Below is a small trained network, with its code and all its weights. Each question gives an input and a target symbol and asks what happens when units are switched off, that is, made to give their printed mean instead of their output.

import numpy as np


def w(rows, s, z=0):
    codes = np.array(rows[::2]) - 128.0
    scale = np.full(codes.shape[1], s)
    scale[-1] = z or s
    return codes * scale


def f(y):
    return np.maximum(y, 0)


def softmax(a):
    e = np.exp(a - a.max(-1, keepdims=True))
    return e / e.sum(-1, keepdims=True)


def log_softmax(a):
    a = a - a.max(-1, keepdims=True)
    return a - np.log(np.exp(a).sum(-1, keepdims=True))


def net(x, mask):
    ids = ['γεζλστφ'.index(c) for c in x.split()]
    T = len(ids)
    res = E[ids] + P[:T]
    r = res
    for j in range(2):
        rows = slice(3 * j, 3 * j + 3)
        q, k, v = (r @ M[0][rows].T for M in (Q, K, V))
        z = softmax(np.where(np.tri(T) > 0, q @ k.T / 3**0.5, -1e9)) @ v
        o = O[0][rows]
        res = res + np.where(mask[j], z, o[:, -1]) @ o[:, :-1]
    y = f(res @ A[0][:, :-1].T + A[0][:, -1])
    res = res + np.where(mask[2:10], y, B[0][:, -1]) @ B[0][:, :-1]
    return log_softmax(res[-1] @ U[:, :-1].T + U[:, -1])


Q, K, V, O, A, B = {}, {}, {}, {}, {}, {}
E = w([
[92,93,95,82,190,254,144,112,150,104],'γ',
[148,116,190,55,156,80,86,197,117,168],'ε',
[206,158,57,145,102,192,125,108,80,175],'ζ',
[97,123,129,138,73,186,168,207,214,155],'λ',
[118,198,171,181,167,90,91,137,245,139],'σ',
[139,187,155,118,65,174,67,167,99,17],'τ',
[63,153,129,128,167,139,216,166,57,155],'φ',
],0.0063)
P = w([
[108,105,35,107,156,104,56,205,127,166],'0',
[141,159,175,79,160,153,154,178,109,135],'1',
[56,158,193,86,84,191,118,14,116,218],'2',
[151,47,84,170,138,93,114,164,116,91],'3',
[154,189,120,71,127,102,231,132,152,40],'4',
[57,151,193,89,88,198,118,3,104,223],'5',
[172,31,109,195,132,99,132,155,116,78],'6',
],0.0069)
Q[0] = w([
[149,50,90,155,223,32,147,190,150,74],'h0',
[93,170,203,57,154,71,220,168,51,183],'h0',
[53,113,225,74,86,79,93,17,148,91],'h0',
[65,56,85,143,136,211,199,206,203,87],'h1',
[139,125,130,229,119,36,88,242,156,33],'h1',
[82,177,214,117,59,86,137,120,251,219],'h1',
],0.021)
K[0] = w([
[134,47,218,176,138,88,193,91,131,88],'h0',
[67,149,108,101,157,70,155,154,40,179],'h0',
[42,185,142,78,176,101,78,139,186,89],'h0',
[56,61,149,151,117,215,174,180,154,106],'h1',
[150,88,251,190,99,65,152,90,161,78],'h1',
[65,174,127,118,126,82,82,193,225,184],'h1',
],0.026)
V[0] = w([
[132,62,100,67,61,168,195,162,142,148],'h0',
[113,34,92,128,198,171,89,84,188,199],'h0',
[127,129,141,211,94,64,194,179,193,230],'h0',
[117,129,45,203,109,187,158,96,181,93],'h1',
[122,90,117,131,5,135,48,163,152,108],'h1',
[149,95,66,218,156,167,91,100,89,202],'h1',
],0.016)
O[0] = w([
[136,127,140,6,159,142,49,100,118,111,224],'h0',
[130,108,211,144,172,38,141,83,37,46,253],'h0',
[25,110,106,69,11,71,126,154,110,111,168],'h0',
[84,185,110,97,188,81,54,123,64,121,166],'h1',
[95,97,90,105,162,157,59,61,224,63,207],'h1',
[183,203,2,127,148,152,132,130,86,120,217],'h1',
],0.0085,0.0042)
A[0] = w([
[111,141,209,147,99,124,134,45,95,147,41],'n0',
[77,81,73,155,106,66,150,166,83,169,142],'n1',
[131,146,176,108,92,140,181,132,154,72,254],'n2',
[160,55,102,111,174,98,79,218,120,175,196],'n3',
[121,203,136,95,96,182,114,95,129,201,140],'n4',
[154,96,111,152,120,102,101,216,188,74,176],'n5',
[160,173,135,119,100,134,248,102,182,86,13],'n6',
[162,101,62,187,115,37,76,170,139,96,53],'n7',
],0.013,0.0033)
B[0] = w([
[132,132,98,117,61,187,97,218,162,201,225],'n0',
[110,112,92,232,184,123,73,130,164,79,203],'n1',
[154,136,98,144,142,90,221,99,112,110,253],'n2',
[91,135,107,140,2,118,176,156,150,134,231],'n3',
[121,93,198,132,144,71,178,152,121,113,216],'n4',
[130,173,157,98,187,129,100,193,48,162,214],'n5',
[150,150,104,57,155,146,42,41,83,92,171],'n6',
[169,94,203,67,96,178,168,45,175,190,225],'n7',
],0.012,0.0062)
U = w([
[129,99,209,130,71,76,223,221,111,184,207],'γ',
[167,184,91,115,235,39,132,99,69,2,247],'ε',
[112,54,212,175,177,116,105,69,209,152,118],'ζ',
[31,81,165,69,70,91,43,118,118,107,13],'λ',
[94,105,30,208,79,111,103,153,146,112,211],'σ',
[180,97,63,116,52,168,136,41,159,158,12],'τ',
[146,170,123,131,163,199,42,200,114,189,7],'φ',
],0.0042,0.0013)

Each question gives the input, a string of symbols that net reads in full, and the target symbol t.
The units are the heads (3 rows each of Q, K, V and O) and the neurons (one row each of A and B). Each row of codes is followed by its name. A weight is (code - 128) times the scale printed after its matrix; where a second scale follows, it is the last column's (O, A, B and U).
mask holds one flag per unit, heads first, then neurons. A switched-off unit (its flag False) gives its mean, the last column of its rows in O or B, instead of its output. The means were averaged over made-up inputs and are rounded, as every weight is.
A unit's drop is (log p(t) with every unit on - log p(t) with that unit switched off) / (log p(t) with every unit on - log p(t) with every unit switched off).
The circuit of an input: a set's keep is (log p(t) with only the set's units on - log p(t) with every unit switched off) / (log p(t) with every unit on - log p(t) with every unit switched off). Starting from all 10 units, units are removed one at a time, each time the one whose removal leaves the highest keep (on an exact tie, the one counted first), for as long as the keep stays at least 0.8.
circuit, biggest first: the units of the circuit, biggest drop first
top k neurons: the k neurons with the biggest drops, biggest first
heads that matter: for each layer, one digit per head in row order, 1 if its drop is at least 0.15 and else 0, layers parted by /
drop when u is switched off: that unit's drop, to one decimal
input ε ε λ σ λ γ, target τ: top 4 neurons => [n6, n0, n2, n5]
input ζ ε τ, target ε: heads that matter => 01
input ζ σ γ ζ σ γ, target ε: heads that matter => 01
input γ τ ζ, target φ: heads that matter => 10
input τ γ λ, target ζ: circuit, biggest first => [h0, h1, n4]
input ζ τ ζ φ ζ φ, target ε: heads that matter => 01
input ε ε σ ε τ φ, target τ: heads that matter => 01
input φ ε ζ ε τ, target γ: heads that matter => 01
input γ τ ζ σ ε σ, target φ: circuit, biggest first => [n0, h0]
input σ λ λ, target σ: top 3 neurons => [n1, n0, n7]
input ζ γ λ γ γ ε, target ε: circuit, biggest first => [h1, n0]
input σ λ τ σ σ φ, target σ: heads that matter => 10
input γ τ λ, target φ: top 2 neurons => [n0, n2]
input ε φ ζ λ λ γ φ, target σ: heads that matter => 11
input λ ε λ γ λ ε, target λ: circuit, biggest first => [h0, h1]
input λ λ φ τ τ τ, target λ: heads that matter => 11
input σ λ ζ, target σ: heads that matter => 10
input γ γ ε γ ζ φ, target φ: heads that matter => 10
input σ ζ ζ σ τ, target γ: top 3 neurons => [n0, n2, n1]
input γ λ γ γ, target ε: top 2 neurons => [n0, n7]
input σ σ τ, target σ: drop when h0 is switched off => 1.0
input ζ ζ ε γ γ ζ, target ε: drop when n7 is switched off => 0.1
input τ φ ε, target ζ: drop when n3 is switched off => 0.1
input φ σ ε φ ζ, target γ: drop when h0 is switched off => 0.8
input ζ γ λ γ ζ ε ε, target γ: top neuron => [n5]
input ε ε ε, target τ: top neuron => [n6]
